Below is a small trained network, with its code and all its weights. Each question gives an input and a class and asks what happens when units are switched off, that is, made to give their printed mean instead of their output.

import numpy as np


def w(rows, s, z=0):
    codes = np.array(rows[::2]) - 128.0
    scale = np.full(codes.shape[1], s)
    scale[-1] = z or s
    return codes * scale


def f(y):
    return np.maximum(y, 0)


def log_softmax(a):
    a = a - a.max(-1, keepdims=True)
    return a - np.log(np.exp(a).sum(-1, keepdims=True))


def net(x, mask):
    res = np.array(x, float).reshape(1, 6) / 4 @ E
    y = f(res @ A[0][:, :-1].T + A[0][:, -1])
    res = res + np.where(mask, y, B[0][:, -1]) @ B[0][:, :-1]
    return log_softmax(res[-1] @ U[:, :-1].T + U[:, -1])


A, B = {}, {}
E = w([
[220,151,143,229,106,76,61],'x0',
[128,128,129,127,128,127,129],'x1',
[127,129,126,129,128,129,128],'x2',
[188,136,94,107,255,158,148],'x3',
[130,128,128,126,127,129,128],'x4',
[140,192,25,84,101,24,213],'x5',
],0.013)
A[0] = w([
[107,131,130,92,111,118,121,103],'n1',
[145,114,137,108,119,123,116,141],'n2',
[163,133,128,135,167,122,128,69],'n3',
[24,130,135,78,99,171,166,203],'n4',
[103,123,140,102,144,170,117,171],'n5',
[104,136,90,56,253,210,179,91],'n6',
[172,79,143,91,132,159,131,125],'n7',
[122,137,180,118,185,173,146,170],'n8',
[138,149,88,87,132,38,181,125],'n9',
[113,152,87,114,186,104,174,48],'n10',
[127,151,133,114,137,125,125,81],'n11',
[213,153,99,158,233,140,123,1],'n12',
[188,135,117,151,187,126,129,29],'n13',
[147,118,133,69,130,103,157,73],'n14',
[132,155,127,167,88,52,113,59],'n15',
[158,137,163,174,62,140,102,149],'n16',
[118,146,123,139,150,137,116,84],'n17',
[167,166,44,103,71,33,183,88],'n18',
[56,123,114,90,104,166,142,179],'n19',
[128,117,120,138,109,136,108,109],'n20',
[119,131,158,104,118,125,146,95],'n21',
],0.02,0.0078)
B[0] = w([
[111,134,118,153,132,131,138,148],'n1',
[123,143,139,124,130,130,121,136],'n2',
[89,153,135,137,119,138,145,158],'n3',
[31,116,149,147,121,108,146,227],'n4',
[104,134,109,115,128,170,106,176],'n5',
[253,138,112,95,148,153,113,255],'n6',
[113,138,108,121,123,149,94,161],'n7',
[112,112,98,108,140,183,96,191],'n8',
[164,127,154,131,108,92,204,218],'n9',
[158,141,173,126,135,73,135,187],'n10',
[132,120,129,121,115,124,129,132],'n11',
[26,110,140,154,115,120,158,215],'n12',
[70,119,129,147,107,108,128,177],'n13',
[129,122,147,118,121,83,129,159],'n14',
[147,152,70,122,131,114,60,173],'n15',
[201,120,189,136,126,140,126,191],'n16',
[123,139,126,127,130,141,125,136],'n17',
[106,135,17,109,148,118,101,239],'n18',
[76,125,125,154,118,133,155,197],'n19',
[128,142,151,124,136,123,118,143],'n20',
[119,116,118,132,118,123,130,142],'n21',
],0.045,0.031)
U = w([
[16,79,193,156,117,192,177,254],'0',
[143,135,65,55,177,150,143,99],'1',
[32,119,103,128,120,72,255,129],'2',
[180,137,137,72,160,86,224,44],'3',
[174,121,218,137,122,142,120,106],'4',
],0.0077,0.0042)

Each question gives the input, the list of numbers given to net, and the class t.
The units are the neurons (one row each of A and B). Each row of codes is followed by its name. A weight is (code - 128) times the scale printed after its matrix; where a second scale follows, it is the last column's (A, B and U).
mask holds one flag per neuron, in row order. A switched-off neuron (its flag False) gives its mean, the last column of its row in B, instead of its output. The means were averaged over made-up inputs and are rounded, as every weight is.
A unit's drop is (log p(t) with every unit on - log p(t) with that unit switched off) / (log p(t) with every unit on - log p(t) with every unit switched off).
most important unit: the unit with the biggest drop
top k neurons: the k neurons with the biggest drops, biggest first
drop when u is switched off: that unit's drop, to one decimal
input [0,-2,-2,1,-5,5], class 3: most important unit => n9
input [0,0,3,6,1,1], class 3: top 3 neurons => [n6; n4; n18]
input [5,2,-8,2,2,0], class 0: top 3 neurons => [n18; n6; n9]
input [7,2,8,0,-4,-7], class 4: top 3 neurons => [n16; n4; n19]
input [3,3,-2,-4,-7,0], class 4: top 2 neurons => [n18; n16]
input [0,-2,6,6,0,-6], class 1: top 2 neurons => [n6; n4]
input [1,-8,5,-5,-6,-8], class 4: top 3 neurons => [n16; n12; n4]
input [-5,8,1,1,3,5], class 3: top 2 neurons => [n6; n12]
input [-1,8,-3,-1,0,-1], class 0: top 3 neurons => [n6; n18; n9]
input [6,3,-4,4,-3,0], class 0: top 2 neurons => [n18; n9]
input [8,2,-7,-1,-6,-7], class 4: drop when n16 is switched off => 0.5
input [6,6,3,-7,-3,-1], class 4: drop when n16 is switched off => 0.3
input [-2,1,7,5,8,5], class 3: drop when n6 is switched off => 0.4
input [-4,-1,-3,8,5,5], class 3: drop when n6 is switched off => 2.8
input [-3,-5,7,2,-1,1], class 3: most important unit => n18
